In the rows, zero is written as 128.
Here are made-up elements, facts about them, and rows of numbers that follow some of those facts. Name the element behind each unnamed row.

Some elements and their rows:
135; 126; 120; 134; 144; 100; 159; 129; 138; 126; 128; 139; 120; 134; 129; 142; 142; 124; 100; 136; 131; 126; 125; 131; 120; 133 -> kegriflak
127; 135; 133; 127; 137; 125; 126; 126; 131; 131; 125; 132; 125; 130; 130; 126; 131; 129; 130; 125; 128; 131; 134; 124; 128; 127 -> gritri
124; 134; 134; 128; 133; 118; 133; 117; 136; 137; 123; 136; 119; 132; 130; 128; 134; 130; 131; 125; 126; 130; 132; 128; 125; 124 -> flapluflun
130; 133; 134; 126; 135; 115; 136; 113; 141; 140; 119; 139; 118; 132; 134; 129; 136; 126; 128; 124; 124; 129; 131; 131; 121; 123 -> feski
132; 126; 118; 132; 128; 125; 139; 135; 128; 123; 128; 128; 125; 126; 130; 133; 129; 128; 115; 130; 123; 124; 120; 133; 122; 131 -> birok
137; 133; 109; 135; 134; 133; 167; 120; 141; 139; 127; 123; 119; 129; 131; 104; 124; 136; 109; 152; 133; 122; 128; 146; 119; 126 -> dramal
130; 137; 125; 131; 141; 130; 158; 106; 145; 152; 125; 126; 114; 135; 129; 97; 128; 138; 123; 146; 135; 131; 142; 139; 124; 122 -> vodrum
125; 129; 139; 134; 98; 139; 74; 143; 123; 126; 125; 122; 137; 125; 129; 158; 126; 124; 174; 106; 126; 134; 115; 117; 123; 130 -> pumem
121; 155; 126; 121; 146; 117; 125; 136; 116; 133; 118; 128; 108; 120; 128; 120; 130; 122; 119; 123; 105; 132; 138; 121; 128; 129 -> fugil
133; 122; 120; 126; 125; 120; 147; 124; 136; 125; 124; 135; 127; 129; 129; 136; 131; 129; 113; 127; 130; 118; 120; 139; 121; 124 -> banam
126; 131; 133; 124; 135; 133; 125; 125; 129; 129; 125; 132; 132; 127; 130; 122; 130; 129; 129; 126; 127; 129; 131; 125; 131; 126 -> brini
126; 111; 138; 126; 110; 114; 134; 99; 132; 139; 126; 130; 123; 134; 132; 124; 127; 121; 139; 122; 125; 126; 131; 140; 122; 129 -> dapla
136; 129; 118; 117; 138; 138; 150; 128; 149; 122; 114; 146; 138; 128; 130; 139; 136; 145; 110; 125; 132; 117; 115; 136; 127; 113 -> dabrastes
123; 132; 140; 127; 135; 141; 75; 162; 106; 98; 131; 121; 152; 116; 130; 148; 127; 117; 140; 113; 122; 133; 129; 95; 143; 142 -> gistotran
127; 130; 134; 132; 137; 122; 121; 124; 128; 130; 129; 126; 128; 129; 132; 123; 130; 122; 130; 130; 126; 132; 136; 122; 128; 135 -> dulin
119; 107; 137; 119; 101; 131; 125; 113; 111; 131; 144; 121; 127; 136; 114; 121; 116; 130; 140; 126; 140; 128; 134; 134; 137; 120 -> skapur
123; 147; 128; 120; 150; 123; 132; 143; 115; 133; 138; 133; 113; 132; 110; 134; 137; 140; 112; 133; 140; 137; 136; 115; 139; 119 -> neskam
126; 127; 117; 124; 121; 130; 140; 141; 114; 124; 141; 126; 120; 129; 110; 137; 124; 136; 112; 131; 139; 124; 122; 132; 130; 119 -> pagom
128; 123; 118; 124; 120; 127; 139; 143; 113; 124; 140; 127; 121; 131; 110; 136; 125; 136; 113; 135; 139; 126; 123; 132; 130; 120 -> plonukla
120; 115; 132; 123; 118; 127; 130; 122; 121; 132; 151; 127; 129; 142; 111; 131; 119; 132; 128; 130; 147; 132; 140; 124; 142; 122 -> mobok

Facts:
banam -ξ-> mobok; bemun -ξ-> neskam; beskagru -ξ-> pagom
bigu -ξ-> rosan; birok -ξ-> mobok; braran -ξ-> trupul
brastom -ξ-> gagitol; bratel -ξ-> grilu; breple -ξ-> neskam
bresti -ξ-> trupul; briba -ξ-> trupul; brini -ξ-> trevem
brofu -ξ-> neskam; buzil -ξ-> mobok; dabrastes -ξ-> braklok
dapla -ξ-> gagitol; dasko -ξ-> skapur; degu -ξ-> briviza
dibron -ξ-> mobok; dozi -ξ-> zudrom; dramal -ξ-> zudrom
drero -ξ-> grilu; dromu -ξ-> rosan; druski -ξ-> nadem
dulin -ξ-> drubrum; duri -ξ-> metar; fasum -ξ-> mobok
feplak -ξ-> zudrom; feski -ξ-> briviza; fladre -ξ-> skapur
fladrupos -ξ-> rosan; flapluflun -ξ-> skapur; flaskom -ξ-> mobok
flazor -ξ-> trupul; flibris -ξ-> skela; flosen -ξ-> mastun
flotak -ξ-> nadem; flugral -ξ-> drubrum; flunen -ξ-> plonukla
flutril -ξ-> gagitol; fosol -ξ-> grilu; fugil -ξ-> drubrum
gemil -ξ-> rosan; genen -ξ-> gagitol; getroklol -ξ-> drubrum
gistotran -ξ-> nadem; goloskir -ξ-> gagitol; grasok -ξ-> plonukla
grenis -ξ-> mobok; gristu -ξ-> nadem; gritri -ξ-> trupul
grugrur -ξ-> trupul; grukle -ξ-> skapur; kegriflak -ξ-> pagom
ketel -ξ-> plonukla; kise -ξ-> skapur; klakli -ξ-> braklok
klamo -ξ-> skapur; kledrar -ξ-> zudrom; klevek -ξ-> skapur
klibrom -ξ-> grilu; kliflerem -ξ-> trevem; kluko -ξ-> zudrom
latri -ξ-> skela; loder -ξ-> rosan; lume -ξ-> plodim
luplo -ξ-> rosan; luplu -ξ-> nadem; meskan -ξ-> takli
midado -ξ-> trupul; migem -ξ-> rosan; mori -ξ-> neskam
neman -ξ-> zudrom; pamim -ξ-> mobok; plabavar -ξ-> zudrom
pladugis -ξ-> metar; pletruva -ξ-> braklok; plikla -ξ-> nadem
plovis -ξ-> nadem; porem -ξ-> plonukla; potru -ξ-> trevem
pulik -ξ-> mobok; pumem -ξ-> nadem; ragite -ξ-> plonukla
rapugris -ξ-> nadem; rasek -ξ-> rosan; raska -ξ-> gagitol
reflukur -ξ-> grilu; retas -ξ-> grilu; rigrin -ξ-> pagom
rodok -ξ-> pagom; rotu -ξ-> gagitol; seplis -ξ-> skela
sibu -ξ-> metar; sidre -ξ-> skela; skanis -ξ-> takli
skesta -ξ-> braklok; skezu -ξ-> mobok; skirom -ξ-> drubrum
skiskegir -ξ-> grilu; skoplaklu -ξ-> nadem; stetrok -ξ-> nadem
stigrom -ξ-> trevem; tegram -ξ-> trupul; toskin -ξ-> skela
toster -ξ-> trevem; totrel -ξ-> metar; trelan -ξ-> zudrom
trezesta -ξ-> grilu; vagam -ξ-> pagom; vagrifli -ξ-> zudrom
vaplu -ξ-> rosan; vara -ξ-> plonukla; vede -ξ-> zudrom
vodrum -ξ-> zudrom; vogis -ξ-> plodim; vudra -ξ-> zudrom
vukle -ξ-> nadem; vulok -ξ-> zudrom; zabon -ξ-> rosan
zestidrul -ξ-> nadem; zilu -ξ-> trevem; zovi -ξ-> metar
zusiskam -ξ-> skela; banam -θ-> 570; bemun -θ-> 891
beskagru -θ-> 570; bigu -θ-> 570; birok -θ-> 570
braklok -θ-> 891; braran -θ-> 891; brastom -θ-> 570
bratel -θ-> 891; breple -θ-> 891; bresti -θ-> 891
briba -θ-> 570; brini -θ-> 891; briviza -θ-> 891
brofu -θ-> 570; buzil -θ-> 570; dabrastes -θ-> 570
dapla -θ-> 891; dasko -θ-> 570; degu -θ-> 891
dibron -θ-> 891; dozi -θ-> 891; dramal -θ-> 570
drero -θ-> 891; dromu -θ-> 570; drubrum -θ-> 891
druski -θ-> 570; dulin -θ-> 891; duri -θ-> 891
fasum -θ-> 891; feplak -θ-> 891; feski -θ-> 891
fladre -θ-> 570; fladrupos -θ-> 891; flapluflun -θ-> 891
flaskom -θ-> 570; flazor -θ-> 570; flibris -θ-> 891
flosen -θ-> 891; flotak -θ-> 891; flugral -θ-> 891
flunen -θ-> 891; flutril -θ-> 891; fosol -θ-> 570
fugil -θ-> 891; gagitol -θ-> 891; gemil -θ-> 570
genen -θ-> 891; getroklol -θ-> 570; gistotran -θ-> 891
goloskir -θ-> 570; grasok -θ-> 570; grenis -θ-> 891
grilu -θ-> 891; gristu -θ-> 891; gritri -θ-> 891
grugrur -θ-> 570; grukle -θ-> 570; kegriflak -θ-> 570
ketel -θ-> 891; kise -θ-> 891; klakli -θ-> 570
klamo -θ-> 891; kledrar -θ-> 891; klevek -θ-> 891
klibrom -θ-> 891; kliflerem -θ-> 891; kluko -θ-> 891
latri -θ-> 891; loder -θ-> 891; lume -θ-> 570
luplo -θ-> 891; luplu -θ-> 570; mastun -θ-> 891
meskan -θ-> 570; metar -θ-> 891; midado -θ-> 891
migem -θ-> 891; mobok -θ-> 891; mori -θ-> 891
nadem -θ-> 891; neman -θ-> 891; neskam -θ-> 891
pagom -θ-> 570; pamim -θ-> 891; plabavar -θ-> 570
pladugis -θ-> 891; pletruva -θ-> 570; plikla -θ-> 570
plodim -θ-> 891; plonukla -θ-> 570; plovis -θ-> 891
porem -θ-> 570; potru -θ-> 570; pulik -θ-> 570
pumem -θ-> 891; ragite -θ-> 570; rapugris -θ-> 570
rasek -θ-> 891; raska -θ-> 891; reflukur -θ-> 891
retas -θ-> 570; rigrin -θ-> 891; rodok -θ-> 891
rosan -θ-> 891; rotu -θ-> 891; seplis -θ-> 570
sibu -θ-> 891; sidre -θ-> 570; skanis -θ-> 570
skapur -θ-> 891; skela -θ-> 570; skesta -θ-> 891
skezu -θ-> 891; skirom -θ-> 891; skiskegir -θ-> 891
skoplaklu -θ-> 570; stetrok -θ-> 891; stigrom -θ-> 891
takli -θ-> 891; tegram -θ-> 891; toskin -θ-> 891
toster -θ-> 570; totrel -θ-> 891; trelan -θ-> 891
trevem -θ-> 891; trezesta -θ-> 891; trupul -θ-> 570
vagam -θ-> 891; vagrifli -θ-> 891; vaplu -θ-> 570
vara -θ-> 570; vede -θ-> 891; vodrum -θ-> 891
vogis -θ-> 570; vudra -θ-> 891; vukle -θ-> 891
vulok -θ-> 891; zabon -θ-> 891; zestidrul -θ-> 570
zilu -θ-> 891; zovi -θ-> 891; zudrom -θ-> 570
zusiskam -θ-> 891; banam -β-> druski; banam -β-> migem
bemun -β-> fugil; beskagru -β-> migem; bigu -β-> rosan
bigu -β-> fosol; bigu -β-> fugil; braran -β-> skela
braran -β-> klevek; bratel -β-> flaskom; breple -β-> kegriflak
bresti -β-> plikla; bresti -β-> flugral; briba -β-> midado
brini -β-> klevek; brini -β-> grugrur; briviza -β-> zudrom
brofu -β-> nadem; brofu -β-> reflukur; brofu -β-> ketel
dabrastes -β-> fasum; dabrastes -β-> grugrur; dapla -β-> flaskom
dapla -β-> rosan; dapla -β-> sidre; dasko -β-> plabavar
degu -β-> zudrom; degu -β-> fladrupos; dibron -β-> fugil
druski -β-> dulin; druski -β-> klevek; dulin -β-> zudrom
duri -β-> pletruva; duri -β-> druski; fasum -β-> flibris
feplak -β-> dulin; feplak -β-> nadem; fladrupos -β-> trezesta
fladrupos -β-> trelan; flaskom -β-> trelan; flazor -β-> beskagru
flosen -β-> skela; flotak -β-> kegriflak; flotak -β-> tegram
flotak -β-> zudrom; flutril -β-> getroklol; fosol -β-> skiskegir
fosol -β-> feplak; fosol -β-> zabon; gemil -β-> mobok
genen -β-> dasko; getroklol -β-> briviza; grasok -β-> totrel
grasok -β-> neskam; grenis -β-> klevek; grenis -β-> nadem
gristu -β-> brini; gristu -β-> fugil; gristu -β-> ketel
grugrur -β-> migem; grukle -β-> raska; ketel -β-> grenis
kise -β-> bemun; kise -β-> vudra; klamo -β-> brastom
klevek -β-> trezesta; klevek -β-> zudrom; klevek -β-> dulin
kluko -β-> skesta; kluko -β-> midado; luplo -β-> zusiskam
mastun -β-> briviza; meskan -β-> bresti; metar -β-> degu
midado -β-> zusiskam; midado -β-> nadem; migem -β-> fladrupos
mobok -β-> briviza; mobok -β-> zusiskam; mori -β-> trezesta
mori -β-> getroklol; mori -β-> grenis; nadem -β-> zudrom
nadem -β-> fladrupos; plabavar -β-> zudrom; pladugis -β-> brastom
pladugis -β-> raska; plikla -β-> dulin; plodim -β-> rotu
potru -β-> bratel; pumem -β-> fosol; pumem -β-> raska
rapugris -β-> brini; rapugris -β-> banam; reflukur -β-> neman
reflukur -β-> zusiskam; rigrin -β-> flazor; rosan -β-> dulin
rosan -β-> klevek; rotu -β-> seplis; sibu -β-> zusiskam
sidre -β-> plikla; sidre -β-> neman; sidre -β-> druski
skanis -β-> braran; skapur -β-> mori; skapur -β-> potru
skapur -β-> plabavar; skesta -β-> neman; skesta -β-> rodok
skezu -β-> fugil; skezu -β-> bratel; skiskegir -β-> getroklol
skoplaklu -β-> skesta; skoplaklu -β-> mori; skoplaklu -β-> trelan
stigrom -β-> beskagru; stigrom -β-> rodok; tegram -β-> fladrupos
trelan -β-> zudrom; trezesta -β-> zudrom; trupul -β-> brini
trupul -β-> plabavar; vagam -β-> dabrastes; vagam -β-> migem
vaplu -β-> tegram; vaplu -β-> degu; vogis -β-> genen
vogis -β-> druski; vudra -β-> flosen; vukle -β-> kluko
vukle -β-> rigrin; zestidrul -β-> skezu; zilu -β-> grukle
zilu -β-> rotu; zilu -β-> grugrur; zusiskam -β-> vaplu
zusiskam -β-> klibrom; zusiskam -β-> fladrupos; banam -κ-> fasum
bemun -κ-> brofu; beskagru -κ-> rigrin; bigu -κ-> zabon
birok -κ-> dibron; braran -κ-> midado; brastom -κ-> goloskir
bratel -κ-> klibrom; bresti -κ-> braran; briba -κ-> grugrur
brini -κ-> potru; brofu -κ-> mori; buzil -κ-> pamim
dabrastes -κ-> skesta; dapla -κ-> rotu; dasko -κ-> fladre
dibron -κ-> pulik; dozi -κ-> feplak; dramal -κ-> dozi
drero -κ-> skiskegir; druski -κ-> rapugris; duri -κ-> totrel
fasum -κ-> birok; feplak -κ-> kluko; feski -κ-> degu
fladre -κ-> klamo; fladrupos -κ-> gemil; flapluflun -κ-> dasko
flaskom -κ-> skezu; flazor -κ-> gritri; flibris -κ-> seplis
flotak -κ-> plikla; flugral -κ-> fugil; flunen -κ-> ragite
flutril -κ-> brastom; fugil -κ-> dulin; gemil -κ-> vaplu
getroklol -κ-> flugral; goloskir -κ-> raska; grasok -κ-> porem
grenis -κ-> banam; gristu -κ-> stetrok; gritri -κ-> bresti
grugrur -κ-> flazor; grukle -κ-> flapluflun; kegriflak -κ-> beskagru
klamo -κ-> klevek; kledrar -κ-> vede; klevek -κ-> kise
klibrom -κ-> trezesta; kliflerem -κ-> zilu; kluko -κ-> plabavar
loder -κ-> luplo; lume -κ-> vogis; luplo -κ-> bigu
luplu -κ-> vukle; meskan -κ-> skanis; midado -κ-> tegram
migem -κ-> fladrupos; mori -κ-> breple; neman -κ-> vagrifli
plabavar -κ-> trelan; pletruva -κ-> dabrastes; plikla -κ-> plovis
plovis -κ-> skoplaklu; porem -κ-> ketel; pulik -κ-> flaskom
pumem -κ-> druski; ragite -κ-> grasok; rapugris -κ-> luplu
rasek -κ-> dromu; raska -κ-> genen; reflukur -κ-> fosol
retas -κ-> drero; rigrin -κ-> rodok; rodok -κ-> vagam
rotu -κ-> flutril; seplis -κ-> zusiskam; sibu -κ-> duri
sidre -κ-> flibris; skesta -κ-> klakli; skezu -κ-> buzil
skirom -κ-> getroklol; skiskegir -κ-> bratel; skoplaklu -κ-> gristu
stetrok -κ-> zestidrul; stigrom -κ-> kliflerem; toskin -κ-> sidre
toster -κ-> stigrom; totrel -κ-> pladugis; trelan -κ-> vulok
trezesta -κ-> reflukur; vaplu -κ-> loder; vara -κ-> flunen
vede -κ-> vudra; vodrum -κ-> dramal; vudra -κ-> neman
vukle -κ-> gistotran; vulok -κ-> kledrar; zabon -κ-> rasek
zestidrul -κ-> pumem; zilu -κ-> brini; zovi -κ-> sibu
zusiskam -κ-> latri

Rows to name:
No name comes twice in this set of rows, the named rows included.
118; 178; 113; 116; 137; 154; 105; 146; 84; 129; 118; 95; 105; 95; 126; 61; 97; 123; 117; 134; 75; 130; 153; 128; 137; 127  vudra
115; 149; 128; 107; 105; 136; 95; 128; 90; 128; 116; 108; 110; 103; 128; 96; 103; 111; 136; 108; 73; 122; 138; 135; 128; 125  kise
114; 172; 107; 104; 133; 114; 131; 159; 80; 128; 129; 121; 87; 108; 106; 121; 122; 127; 87; 122; 90; 125; 135; 129; 131; 114  skela
129; 124; 133; 151; 148; 98; 131; 132; 126; 133; 145; 122; 118; 136; 134; 132; 140; 110; 128; 144; 140; 143; 141; 111; 126; 151  bresti
126; 126; 136; 123; 129; 112; 139; 111; 131; 139; 124; 138; 119; 133; 131; 127; 134; 125; 129; 124; 126; 129; 133; 131; 126; 125  grenis
118; 152; 129; 109; 123; 111; 121; 114; 113; 143; 113; 130; 96; 116; 129; 111; 123; 118; 123; 110; 86; 124; 136; 137; 123; 116  bemun
131; 162; 131; 109; 188; 141; 146; 140; 155; 124; 107; 166; 136; 130; 123; 138; 150; 158; 96; 126; 141; 126; 132; 110; 142; 107  flibris
125; 96; 149; 128; 115; 145; 84; 136; 115; 92; 137; 124; 171; 125; 133; 147; 118; 113; 152; 115; 137; 126; 125; 106; 143; 143  vukle
139; 172; 110; 104; 152; 182; 134; 155; 167; 122; 91; 161; 148; 117; 119; 146; 139; 178; 109; 114; 134; 119; 104; 130; 132; 87  seplis
121; 127; 136; 118; 127; 124; 131; 130; 102; 133; 140; 129; 114; 130; 115; 125; 129; 131; 129; 134; 146; 131; 133; 124; 134; 120  rosan
133; 173; 118; 145; 145; 144; 103; 157; 144; 151; 117; 124; 114; 124; 122; 143; 141; 147; 150; 130; 136; 149; 123; 116; 118; 122  raska
127; 117; 136; 131; 134; 126; 128; 119; 131; 125; 129; 127; 136; 131; 134; 124; 129; 123; 133; 129; 136; 128; 134; 122; 132; 135  zusiskam
128; 95; 134; 123; 97; 116; 115; 125; 122; 108; 131; 135; 143; 126; 132; 162; 128; 115; 134; 107; 120; 118; 111; 134; 122; 133  skoplaklu
132; 154; 131; 102; 134; 178; 125; 124; 164; 137; 96; 157; 144; 127; 124; 134; 133; 169; 138; 106; 136; 122; 115; 133; 132; 85  rotu
127; 99; 144; 128; 109; 124; 135; 96; 136; 132; 130; 131; 136; 139; 133; 124; 124; 120; 144; 127; 135; 123; 129; 137; 126; 129  sibu

Now the same elements, written a new way:
Some elements and their rows:
128; 114; 144; 118; 131; 132; 111; 118; 135; 135; 129; 124; 112; 132 -> dapla
122; 123; 125; 105; 142; 142; 114; 128; 135; 124; 141; 132; 119; 143 -> zovi
179; 128; 128; 171; 102; 152; 89; 137; 112; 94; 159; 130; 124; 133 -> degu
135; 157; 129; 119; 50; 133; 149; 132; 59; 107; 159; 145; 142; 162 -> zudrom
179; 154; 143; 136; 81; 146; 121; 144; 82; 112; 166; 124; 149; 117 -> briviza
139; 160; 154; 158; 67; 173; 107; 102; 106; 136; 168; 115; 156; 109 -> dulin
109; 135; 126; 121; 142; 128; 127; 129; 143; 122; 134; 120; 130; 135 -> fugil
124; 149; 166; 153; 63; 164; 114; 88; 117; 161; 150; 106; 149; 100 -> klevek
123; 123; 122; 138; 120; 128; 143; 115; 131; 143; 105; 130; 133; 121 -> bigu
130; 128; 124; 138; 132; 133; 145; 126; 135; 137; 124; 108; 128; 127 -> kise
130; 137; 107; 130; 180; 149; 127; 157; 127; 155; 139; 132; 148; 81 -> gistotran
117; 119; 115; 115; 135; 143; 110; 120; 136; 125; 124; 154; 125; 140 -> lume
120; 140; 113; 124; 141; 140; 140; 127; 135; 124; 134; 116; 135; 137 -> latri
120; 121; 116; 109; 133; 138; 114; 123; 129; 125; 125; 154; 127; 137 -> retas
135; 143; 133; 85; 131; 113; 149; 147; 111; 130; 138; 122; 132; 129 -> grilu
136; 124; 140; 149; 144; 116; 132; 124; 137; 123; 115; 113; 122; 132 -> vagam
111; 137; 120; 121; 143; 130; 128; 134; 142; 119; 137; 123; 132; 139 -> rodok
155; 126; 127; 134; 153; 128; 101; 134; 146; 127; 111; 145; 159; 82 -> skoplaklu
117; 129; 125; 134; 130; 122; 125; 121; 134; 121; 115; 141; 136; 127 -> grasok
126; 125; 123; 142; 128; 126; 138; 114; 132; 131; 105; 133; 134; 125 -> potru

Which element is each row?
No name comes twice in this set of rows, the named rows included.
140; 111; 128; 138; 122; 121; 109; 124; 130; 117; 117; 147; 123; 129  getroklol
146; 135; 150; 104; 121; 108; 144; 141; 108; 130; 130; 119; 128; 121  skapur
141; 120; 117; 144; 155; 136; 124; 135; 133; 161; 107; 140; 149; 69  rapugris
145; 152; 125; 176; 56; 160; 141; 121; 78; 106; 169; 114; 124; 162  trelan
91; 124; 115; 118; 98; 120; 138; 120; 117; 111; 128; 146; 104; 175  dramal
116; 112; 139; 125; 116; 117; 114; 110; 140; 140; 109; 141; 120; 121  sidre
114; 133; 103; 132; 139; 141; 149; 141; 125; 139; 139; 118; 128; 126  rasek
112; 131; 112; 121; 126; 126; 121; 129; 139; 118; 126; 150; 135; 131  ragite
141; 132; 144; 104; 109; 104; 145; 130; 105; 135; 113; 139; 135; 116  trupul
133; 120; 151; 115; 116; 143; 86; 104; 154; 167; 115; 144; 157; 66  plikla
92; 135; 108; 139; 109; 129; 170; 132; 105; 129; 140; 115; 103; 171  kledrar
91; 133; 164; 146; 77; 114; 137; 97; 117; 136; 136; 108; 107; 154  feplak
174; 117; 116; 173; 136; 125; 137; 147; 113; 111; 125; 112; 117; 131  tegram

